Below are the code and all the weights of a small trained network. Each question names an input and a target symbol and asks about switching units off, where a switched-off unit gives its printed mean instead of its output.

import numpy as np


def w(rows, s, z=0):
    codes = np.array(rows[::2]) - 128.0
    scale = np.full(codes.shape[1], s)
    scale[-1] = z or s
    return codes * scale


def f(y):
    return y / 2 * (1 + np.tanh(0.7978845608 * (y + 0.044715 * y**3)))


def softmax(a):
    e = np.exp(a - a.max(-1, keepdims=True))
    return e / e.sum(-1, keepdims=True)


def log_softmax(a):
    a = a - a.max(-1, keepdims=True)
    return a - np.log(np.exp(a).sum(-1, keepdims=True))


def net(x, mask):
    ids = ['ΓΛΣβεζμξπτ'.index(c) for c in x.split()]
    T = len(ids)
    res = E[ids] + P[:T]
    u = 0
    for l in range(2):
        q, k, v = (res @ M[l].T for M in (Q, K, V))
        z = softmax(np.where(np.tri(T) > 0, q @ k.T / 3**0.5, -1e9)) @ v
        res = res + np.where(mask[u], z, O[l][:, -1]) @ O[l][:, :-1]
        u += 1
        y = f(res @ A[l][:, :-1].T + A[l][:, -1])
        res = res + np.where(mask[u : u + 16], y, B[l][:, -1]) @ B[l][:, :-1]
        u += 16
    return log_softmax(res[-1] @ U[:, :-1].T + U[:, -1])


Q, K, V, O, A, B = {}, {}, {}, {}, {}, {}
E = w([
[168,192,186],'Γ',
[123,54,123],'Λ',
[84,76,211],'Σ',
[81,196,148],'β',
[43,5,152],'ε',
[129,236,113],'ζ',
[91,97,175],'μ',
[136,60,122],'ξ',
[149,189,117],'π',
[159,58,109],'τ',
],0.02)
P = w([
[201,33,44],'0',
[157,169,252],'1',
[177,171,252],'2',
[193,174,243],'3',
[214,172,242],'4',
[212,163,249],'5',
[243,176,242],'6',
[240,187,227],'7',
],0.0028)
Q[0] = w([
[129,80,59],'L0H0',
[248,58,60],'L0H0',
[79,116,158],'L0H0',
],0.013)
K[0] = w([
[119,158,86],'L0H0',
[221,147,2],'L0H0',
[120,51,172],'L0H0',
],0.0099)
V[0] = w([
[124,102,115],'L0H0',
[140,139,170],'L0H0',
[110,146,245],'L0H0',
],0.012)
O[0] = w([
[166,123,190,149],'L0H0',
[255,63,154,176],'L0H0',
[102,204,195,253],'L0H0',
],0.0059,0.0035)
A[0] = w([
[231,108,117,252],'L0N0',
[157,111,200,187],'L0N1',
[171,132,98,223],'L0N2',
[180,196,154,125],'L0N3',
[215,136,2,57],'L0N4',
[214,43,81,245],'L0N5',
[138,222,93,107],'L0N6',
[126,239,168,241],'L0N7',
[105,39,222,14],'L0N8',
[107,158,110,167],'L0N9',
[134,181,225,205],'L0N10',
[195,190,39,27],'L0N11',
[131,93,161,154],'L0N12',
[112,94,161,134],'L0N13',
[117,199,82,118],'L0N14',
[118,49,85,33],'L0N15',
],0.0098,0.004)
B[0] = w([
[122,34,145,226],'L0N0',
[119,123,185,209],'L0N1',
[140,40,116,165],'L0N2',
[206,122,98,196],'L0N3',
[144,129,95,151],'L0N4',
[11,100,138,247],'L0N5',
[223,172,154,172],'L0N6',
[155,124,65,255],'L0N7',
[147,254,99,188],'L0N8',
[129,116,105,131],'L0N9',
[173,111,108,249],'L0N10',
[152,193,201,134],'L0N11',
[52,178,213,165],'L0N12',
[58,193,172,154],'L0N13',
[165,205,120,145],'L0N14',
[129,193,49,163],'L0N15',
],0.0073,0.0091)
Q[1] = w([
[198,206,99],'L1H0',
[213,255,98],'L1H0',
[107,196,162],'L1H0',
],0.0079)
K[1] = w([
[121,150,226],'L1H0',
[240,105,255],'L1H0',
[97,108,192],'L1H0',
],0.011)
V[1] = w([
[61,224,159],'L1H0',
[177,255,174],'L1H0',
[95,207,54],'L1H0',
],0.0079)
O[1] = w([
[67,165,119,3],'L1H0',
[92,112,163,30],'L1H0',
[137,131,8,7],'L1H0',
],0.016,0.005)
A[1] = w([
[126,112,148,132],'L1N0',
[105,124,177,117],'L1N1',
[170,160,77,167],'L1N2',
[128,74,221,117],'L1N3',
[195,104,113,170],'L1N4',
[111,4,173,141],'L1N5',
[182,190,111,33],'L1N6',
[178,128,140,178],'L1N7',
[191,81,152,146],'L1N8',
[127,189,61,152],'L1N9',
[98,81,52,254],'L1N10',
[145,170,178,109],'L1N11',
[81,189,109,120],'L1N12',
[184,138,128,73],'L1N13',
[90,62,81,172],'L1N14',
[120,133,196,170],'L1N15',
],0.015,0.0082)
B[1] = w([
[137,150,153,150],'L1N0',
[159,98,49,170],'L1N1',
[85,86,77,161],'L1N2',
[106,161,78,241],'L1N3',
[85,76,120,231],'L1N4',
[89,255,75,240],'L1N5',
[79,160,67,154],'L1N6',
[194,22,104,208],'L1N7',
[114,84,114,254],'L1N8',
[50,122,161,147],'L1N9',
[103,93,199,181],'L1N10',
[136,190,186,192],'L1N11',
[172,39,179,163],'L1N12',
[128,181,159,178],'L1N13',
[198,185,222,171],'L1N14',
[193,160,32,211],'L1N15',
],0.006,0.024)
U = w([
[48,160,2,52],'Γ',
[95,124,159,158],'Λ',
[75,162,79,118],'Σ',
[107,216,188,185],'β',
[75,119,197,137],'ε',
[58,125,98,252],'ζ',
[173,156,100,84],'μ',
[96,120,141,97],'ξ',
[87,142,104,140],'π',
[96,23,110,95],'τ',
],0.0079,0.004)

Each question gives the input, a string of symbols that net reads in full, and the target symbol t.
The units are the heads (3 rows each of Q, K, V and O) and the neurons (one row each of A and B). Each row of codes is followed by its name. A weight is (code - 128) times the scale printed after its matrix; where a second scale follows, it is the last column's (O, A, B and U).
mask holds one flag per unit, layer by layer, with each layer's heads first. A switched-off unit (its flag False) gives its mean, the last column of its rows in O or B, instead of its output. The means were averaged over made-up inputs and are rounded, as every weight is.
A unit's drop is (log p(t) with every unit on - log p(t) with that unit switched off) / (log p(t) with every unit on - log p(t) with every unit switched off).
The circuit of an input: a set's keep is (log p(t) with only the set's units on - log p(t) with every unit switched off) / (log p(t) with every unit on - log p(t) with every unit switched off). Starting from the 12 units with the biggest drops (on a tie, the unit counted first), units are removed one at a time, each time the one whose removal leaves the highest keep (on an exact tie, the one counted first), for as long as the keep stays at least 0.8.
circuit, biggest first: the units of the circuit, biggest drop first
unit that matters most: the unit with the biggest drop
k most important neurons: the k neurons with the biggest drops, biggest first
top k neurons in layer l: the k neurons of layer l with the biggest drops, biggest first
drop when u is switched off: that unit's drop, to one decimal
input τ τ ξ, target τ: circuit, biggest first : [L1H0 L0H0 L1N11 L1N4]
input Σ τ Λ π, target β: circuit, biggest first : [L1H0 L0H0]
input Γ τ ξ, target Γ: unit that matters most : L0N7
input τ Σ Γ, target μ: 2 most important neurons : [L0N6 L0N3]
input ζ β ε π, target τ: 4 most important neurons : [L0N8 L0N6 L1N5 L0N15]
input τ Σ Λ β, target β: top 2 neurons in layer 0 : [L0N6 L0N5]
input π ζ τ τ π τ ζ, target Γ: 4 most important neurons : [L0N7 L1N6 L0N14 L1N2]
input β Γ Γ ζ τ τ ζ τ, target β: 3 most important neurons : [L0N7 L1N14 L0N0]
input Γ Γ ξ ζ τ Σ β, target β: top 2 neurons in layer 0 : [L0N7 L0N1]
input Γ π τ Γ τ π τ ξ, target Γ: top 2 neurons in layer 0 : [L0N7 L0N0]
input Γ τ Γ ε Σ τ Γ π, target μ: top 2 neurons in layer 1 : [L1N15 L1N7]
input τ τ ε Λ, target τ: 2 most important neurons : [L0N15 L1N5]
input τ τ ξ τ ζ, target Γ: top 3 neurons in layer 1 : [L1N6 L1N2 L1N14]
input τ Γ μ, target β: unit that matters most : L1N11
input ε τ Λ τ τ Γ τ, target ε: 2 most important neurons : [L0N15 L0N8]
input Γ τ τ Λ, target Γ: 3 most important neurons : [L0N7 L1N14 L1N10]
input β τ τ Γ ε τ τ, target β: drop when L1H0 is switched off : 0.3
input ε τ ξ τ ξ, target ε: drop when L1N14 is switched off : 0.2
input β β ζ Σ τ Γ Σ Λ, target β: drop when L1N9 is switched off : 0.0
input τ τ τ τ Γ Γ τ Λ, target τ: drop when L1N4 is switched off : 0.1
input τ τ ε, target β: top 3 neurons in layer 0 : [L0N8 L0N0 L0N7]
input ξ Σ π Σ, target β: most important neuron : [L1N11]
